Below is a small trained network, with its code and all its weights. Each question gives an input and a class and asks what happens when units are switched off, that is, made to give their printed mean instead of their output.

import numpy as np


def w(rows, s, z=0):
    codes = np.array(rows[::2]) - 128.0
    scale = np.full(codes.shape[1], s)
    scale[-1] = z or s
    return codes * scale


def norm(h):
    return h / np.sqrt((h * h).mean(-1, keepdims=True) + 1e-5)


def f(y):
    return np.maximum(y, 0)


def log_softmax(a):
    a = a - a.max(-1, keepdims=True)
    return a - np.log(np.exp(a).sum(-1, keepdims=True))


def net(x, mask):
    res = np.array(x, float).reshape(1, 5) / 4 @ E
    u = 0
    for l in range(2):
        y = f(norm(res) @ A[l][:, :-1].T + A[l][:, -1])
        res = res + np.where(mask[u : u + 14], y, B[l][:, -1]) @ B[l][:, :-1]
        u += 14
    return log_softmax(norm(res)[-1] @ U[:, :-1].T + U[:, -1])


A, B = {}, {}
E = w([
[123,161,175,182],'x0',
[130,131,125,128],'x1',
[104,194,14,214],'x2',
[76,121,128,115],'x3',
[122,255,140,61],'x4',
],0.0066)
A[0] = w([
[45,138,254,200,159],'0.n1',
[44,64,72,40,125],'0.n2',
[247,113,74,93,112],'0.n3',
[202,115,120,128,79],'0.n4',
[50,99,85,75,111],'0.n5',
[48,81,191,124,68],'0.n6',
[186,93,127,175,3],'0.n7',
[135,100,130,70,115],'0.n8',
[147,165,137,146,86],'0.n9',
[145,114,146,199,117],'0.n10',
[200,124,159,95,205],'0.n11',
[213,172,84,141,100],'0.n12',
[230,66,113,148,74],'0.n13',
[53,183,182,210,121],'0.n14',
],0.0098,0.0039)
B[0] = w([
[229,86,26,89,250],'0.n1',
[222,137,114,173,220],'0.n2',
[198,125,90,131,195],'0.n3',
[195,205,101,96,153],'0.n4',
[253,142,41,105,181],'0.n5',
[167,162,150,157,189],'0.n6',
[106,96,97,73,153],'0.n7',
[143,151,181,179,190],'0.n8',
[119,152,95,144,158],'0.n9',
[121,118,67,45,189],'0.n10',
[107,191,112,221,253],'0.n11',
[140,141,179,160,203],'0.n12',
[68,132,97,64,199],'0.n13',
[210,101,44,39,223],'0.n14',
],0.0059,0.0044)
A[1] = w([
[134,40,175,94,251],'1.n1',
[56,95,75,60,201],'1.n2',
[135,149,15,121,155],'1.n3',
[174,80,212,60,115],'1.n4',
[161,145,151,250,160],'1.n5',
[88,149,50,147,10],'1.n6',
[145,133,226,86,72],'1.n7',
[16,150,83,170,126],'1.n8',
[124,243,110,89,122],'1.n9',
[91,85,138,144,138],'1.n10',
[136,64,89,220,233],'1.n11',
[184,93,65,81,113],'1.n12',
[129,51,129,148,82],'1.n13',
[67,53,116,155,163],'1.n14',
],0.012,0.0028)
B[1] = w([
[56,99,137,159,174],'1.n1',
[121,88,206,60,152],'1.n2',
[99,94,204,166,254],'1.n3',
[134,150,138,219,185],'1.n4',
[123,22,226,91,167],'1.n5',
[158,106,162,211,162],'1.n6',
[55,118,143,192,160],'1.n7',
[132,91,210,180,141],'1.n8',
[99,85,91,65,226],'1.n9',
[106,104,115,101,133],'1.n10',
[87,217,129,68,198],'1.n11',
[200,148,177,119,238],'1.n12',
[108,255,81,94,155],'1.n13',
[103,188,59,37,144],'1.n14',
],0.0076,0.0098)
U = w([
[40,111,203,248,162],'0',
[27,187,108,26,178],'1',
[159,108,196,103,195],'2',
[136,107,182,110,226],'3',
[229,153,113,141,78],'4',
[116,61,111,128,18],'5',
[69,48,29,151,2],'6',
],0.014,0.0067)

Each question gives the input, the list of numbers given to net, and the class t.
The units are the neurons (one row each of A and B). Each row of codes is followed by its name. A weight is (code - 128) times the scale printed after its matrix; where a second scale follows, it is the last column's (A, B and U).
mask holds one flag per neuron, layer by layer. A switched-off neuron (its flag False) gives its mean, the last column of its row in B, instead of its output. The means were averaged over made-up inputs and are rounded, as every weight is.
A unit's drop is (log p(t) with every unit on - log p(t) with that unit switched off) / (log p(t) with every unit on - log p(t) with every unit switched off).
The circuit of an input: a set's keep is (log p(t) with only the set's units on - log p(t) with every unit switched off) / (log p(t) with every unit on - log p(t) with every unit switched off). Starting from the 12 units with the biggest drops (on a tie, the unit counted first), units are removed one at a time, each time the one whose removal leaves the highest keep (on an exact tie, the one counted first), for as long as the keep stays at least 0.8.
circuit, biggest first: the units of the circuit, biggest drop first
k most important neurons: the k neurons with the biggest drops, biggest first
k most important neurons of layer l: the k neurons of layer l with the biggest drops, biggest first
input [5,-3,-1,-1,2], class 4: 2 most important neurons	(0.n1 1.n5)
input [-6,2,1,3,-6], class 1: circuit, biggest first	(1.n11)
input [8,2,4,-4,-3], class 4: 2 most important neurons of layer 0	(0.n14 0.n1)
input [8,-6,-6,4,5], class 4: circuit, biggest first	(0.n1 1.n3 1.n4)
input [8,6,0,2,-6], class 4: 3 most important neurons	(0.n1 0.n14 1.n12)
input [3,7,-7,-6,0], class 0: circuit, biggest first	(1.n7 1.n4)
input [-6,-5,4,4,5], class 4: 4 most important neurons of layer 1	(1.n5 1.n1 1.n11 1.n6)
input [-8,6,5,8,0], class 2: 2 most important neurons of layer 1	(1.n3 1.n12)
input [-8,-4,8,1,3], class 0: circuit, biggest first	(1.n3 1.n8)
input [3,2,6,7,5], class 2: 4 most important neurons	(0.n11 0.n14 1.n2 1.n4)
input [-7,2,-2,3,-4], class 4: circuit, biggest first	(0.n2 0.n5)
input [-7,-4,-6,-3,-3], class 4: circuit, biggest first	(1.n3 0.n2 1.n4)
input [1,2,8,-6,8], class 0: 3 most important neurons of layer 0	(0.n1 0.n5 0.n10)
input [-2,-6,-8,3,7], class 0: 2 most important neurons	(1.n7 1.n4)
input [8,-4,5,2,-3], class 4: circuit, biggest first	(0.n14)
input [6,-7,-7,3,-5], class 0: circuit, biggest first	(1.n1 1.n4)
input [-2,-4,3,-8,-5], class 2: 2 most important neurons of layer 1	(1.n3 1.n2)
input [-2,3,-7,6,-8], class 1: 3 most important neurons	(1.n11 1.n14 1.n13)
input [-2,-5,2,-7,2], class 2: 2 most important neurons	(1.n5 0.n3)
input [-7,-3,8,0,-7], class 0: 4 most important neurons of layer 1	(1.n6 1.n3 1.n8 1.n9)
input [4,0,-2,-5,-5], class 1: 3 most important neurons of layer 0	(0.n14 0.n5 0.n2)
input [8,-4,-1,7,-2], class 4: circuit, biggest first	(0.n1)
input [-7,-4,-2,6,-8], class 1: 3 most important neurons	(1.n11 1.n13 0.n1)
input [4,6,4,-3,-7], class 1: 2 most important neurons	(1.n11 1.n14)
